Below are the code and all the weights of a small trained network. Each question names an input and a target symbol and asks about switching units off, where a switched-off unit gives its printed mean instead of its output.

import numpy as np


def w(rows, s, z=0):
    codes = np.array(rows[::2]) - 128.0
    scale = np.full(codes.shape[1], s)
    scale[-1] = z or s
    return codes * scale


def norm(h):
    return h / np.sqrt((h * h).mean(-1, keepdims=True) + 1e-5)


def f(y):
    return y / 2 * (1 + np.tanh(0.7978845608 * (y + 0.044715 * y**3)))


def softmax(a):
    e = np.exp(a - a.max(-1, keepdims=True))
    return e / e.sum(-1, keepdims=True)


def log_softmax(a):
    a = a - a.max(-1, keepdims=True)
    return a - np.log(np.exp(a).sum(-1, keepdims=True))


def net(x, mask):
    ids = ['ΔΦαξτψω'.index(c) for c in x.split()]
    T = len(ids)
    res = E[ids] + P[:T]
    r = norm(res)
    for j in range(2):
        rows = slice(3 * j, 3 * j + 3)
        q, k, v = (r @ M[0][rows].T for M in (Q, K, V))
        z = softmax(np.where(np.tri(T) > 0, q @ k.T / 3**0.5, -1e9)) @ v
        o = O[0][rows]
        res = res + np.where(mask[j], z, o[:, -1]) @ o[:, :-1]
    y = f(norm(res) @ A[0][:, :-1].T + A[0][:, -1])
    res = res + np.where(mask[2:10], y, B[0][:, -1]) @ B[0][:, :-1]
    return log_softmax(norm(res)[-1] @ U[:, :-1].T + U[:, -1])


Q, K, V, O, A, B = {}, {}, {}, {}, {}, {}
E = w([
[127,179,133,173],'Δ',
[118,39,162,230],'Φ',
[150,163,249,145],'α',
[167,87,121,194],'ξ',
[134,218,143,51],'τ',
[165,135,109,125],'ψ',
[113,115,167,111],'ω',
],0.02)
P = w([
[159,98,2,35],'0',
[204,119,217,44],'1',
[142,146,182,74],'2',
[77,152,144,86],'3',
[93,147,142,111],'4',
[96,143,139,115],'5',
[98,150,136,119],'6',
[91,147,132,122],'7',
[101,142,135,122],'8',
[91,142,129,125],'9',
[101,146,130,119],'10',
[44,201,191,222],'11',
[128,107,216,199],'12',
],0.0066)
Q[0] = w([
[131,200,172,75],'H1',
[69,151,127,146],'H1',
[3,117,82,53],'H1',
[142,122,195,131],'H2',
[133,151,139,154],'H2',
[152,129,99,73],'H2',
],0.011)
K[0] = w([
[64,44,103,116],'H1',
[255,61,64,61],'H1',
[122,31,109,38],'H1',
[159,5,67,121],'H2',
[77,142,95,227],'H2',
[211,94,156,208],'H2',
],0.007)
V[0] = w([
[38,122,246,140],'H1',
[105,133,141,183],'H1',
[153,2,177,67],'H1',
[176,69,65,146],'H2',
[195,35,123,83],'H2',
[110,115,65,41],'H2',
],0.0079)
O[0] = w([
[61,162,89,142,27],'H1',
[75,175,103,205,130],'H1',
[79,79,1,73,2],'H1',
[66,96,180,150,173],'H2',
[55,119,87,109,159],'H2',
[66,208,103,64,100],'H2',
],0.0087,0.0039)
A[0] = w([
[138,134,180,144,253],'N1',
[173,35,121,196,201],'N2',
[174,58,68,78,145],'N3',
[143,244,136,71,101],'N4',
[146,96,133,104,135],'N5',
[100,59,126,119,159],'N6',
[168,156,41,113,183],'N7',
[132,125,217,171,121],'N8',
],0.011,0.0035)
B[0] = w([
[25,79,162,121,243],'N1',
[87,245,131,208,223],'N2',
[185,125,164,206,163],'N3',
[91,231,37,63,178],'N4',
[125,155,63,162,137],'N5',
[227,139,42,17,144],'N6',
[100,50,255,190,143],'N7',
[129,8,145,172,255],'N8',
],0.0069,0.0076)
U = w([
[167,166,207,133,2],'Δ',
[66,44,83,166,101],'Φ',
[47,103,216,100,97],'α',
[206,145,70,190,123],'ξ',
[145,178,143,105,116],'τ',
[253,102,195,110,244],'ψ',
[97,55,120,99,147],'ω',
],0.011,0.0057)

Each question gives the input, a string of symbols that net reads in full, and the target symbol t.
The units are the heads (3 rows each of Q, K, V and O) and the neurons (one row each of A and B). Each row of codes is followed by its name. A weight is (code - 128) times the scale printed after its matrix; where a second scale follows, it is the last column's (O, A, B and U).
mask holds one flag per unit, heads first, then neurons. A switched-off unit (its flag False) gives its mean, the last column of its rows in O or B, instead of its output. The means were averaged over made-up inputs and are rounded, as every weight is.
A unit's drop is (log p(t) with every unit on - log p(t) with that unit switched off) / (log p(t) with every unit on - log p(t) with every unit switched off).
The circuit of an input: a set's keep is (log p(t) with only the set's units on - log p(t) with every unit switched off) / (log p(t) with every unit on - log p(t) with every unit switched off). Starting from all 10 units, units are removed one at a time, each time the one whose removal leaves the highest keep (on an exact tie, the one counted first), for as long as the keep stays at least 0.8.
circuit, biggest first: the units of the circuit, biggest drop first
unit that matters most: the unit with the biggest drop
k most important neurons: the k neurons with the biggest drops, biggest first
heads that matter: for each layer, one digit per head in row order, 1 if its drop is at least 0.15 and else 0, layers parted by /
drop when u is switched off: that unit's drop, to one decimal
input Φ α Φ Δ ψ ω, target ω: 3 most important neurons	N6, N2, N4
input ξ ψ ω ψ, target ω: 2 most important neurons	N2, N7
input ψ τ ψ, target τ: unit that matters most	H2
input ψ ψ ω, target ω: heads that matter	11
input ψ ψ α, target α: circuit, biggest first	H2, H1
input Φ ξ τ ψ ψ ξ ψ, target ξ: circuit, biggest first	H1, N1
input ψ ψ Δ, target α: heads that matter	01
input α ξ ξ, target ξ: heads that matter	10
input ψ ψ ξ ψ α ψ ψ ξ ψ ξ ψ Φ ψ, target Φ: heads that matter	11
input Δ Δ τ Δ, target ψ: heads that matter	11
input ψ Δ ψ, target α: heads that matter	10
input ψ τ τ ψ, target τ: 2 most important neurons	N4, N8
input ψ Φ α, target α: heads that matter	10
input ξ ψ ξ ψ, target ξ: 2 most important neurons	N5, N8
input ψ ω ω ψ, target ω: unit that matters most	H1
input ω ξ ψ ξ Φ Δ ψ ψ ψ, target α: 2 most important neurons	N1, N3
input α Φ ω Φ ψ ξ ξ, target ξ: drop when N1 is switched off	0.2
input ξ ψ τ Δ Δ Δ ψ Δ, target ψ: drop when H2 is switched off	1.1
input ψ Φ ψ, target Φ: drop when H2 is switched off	0.3
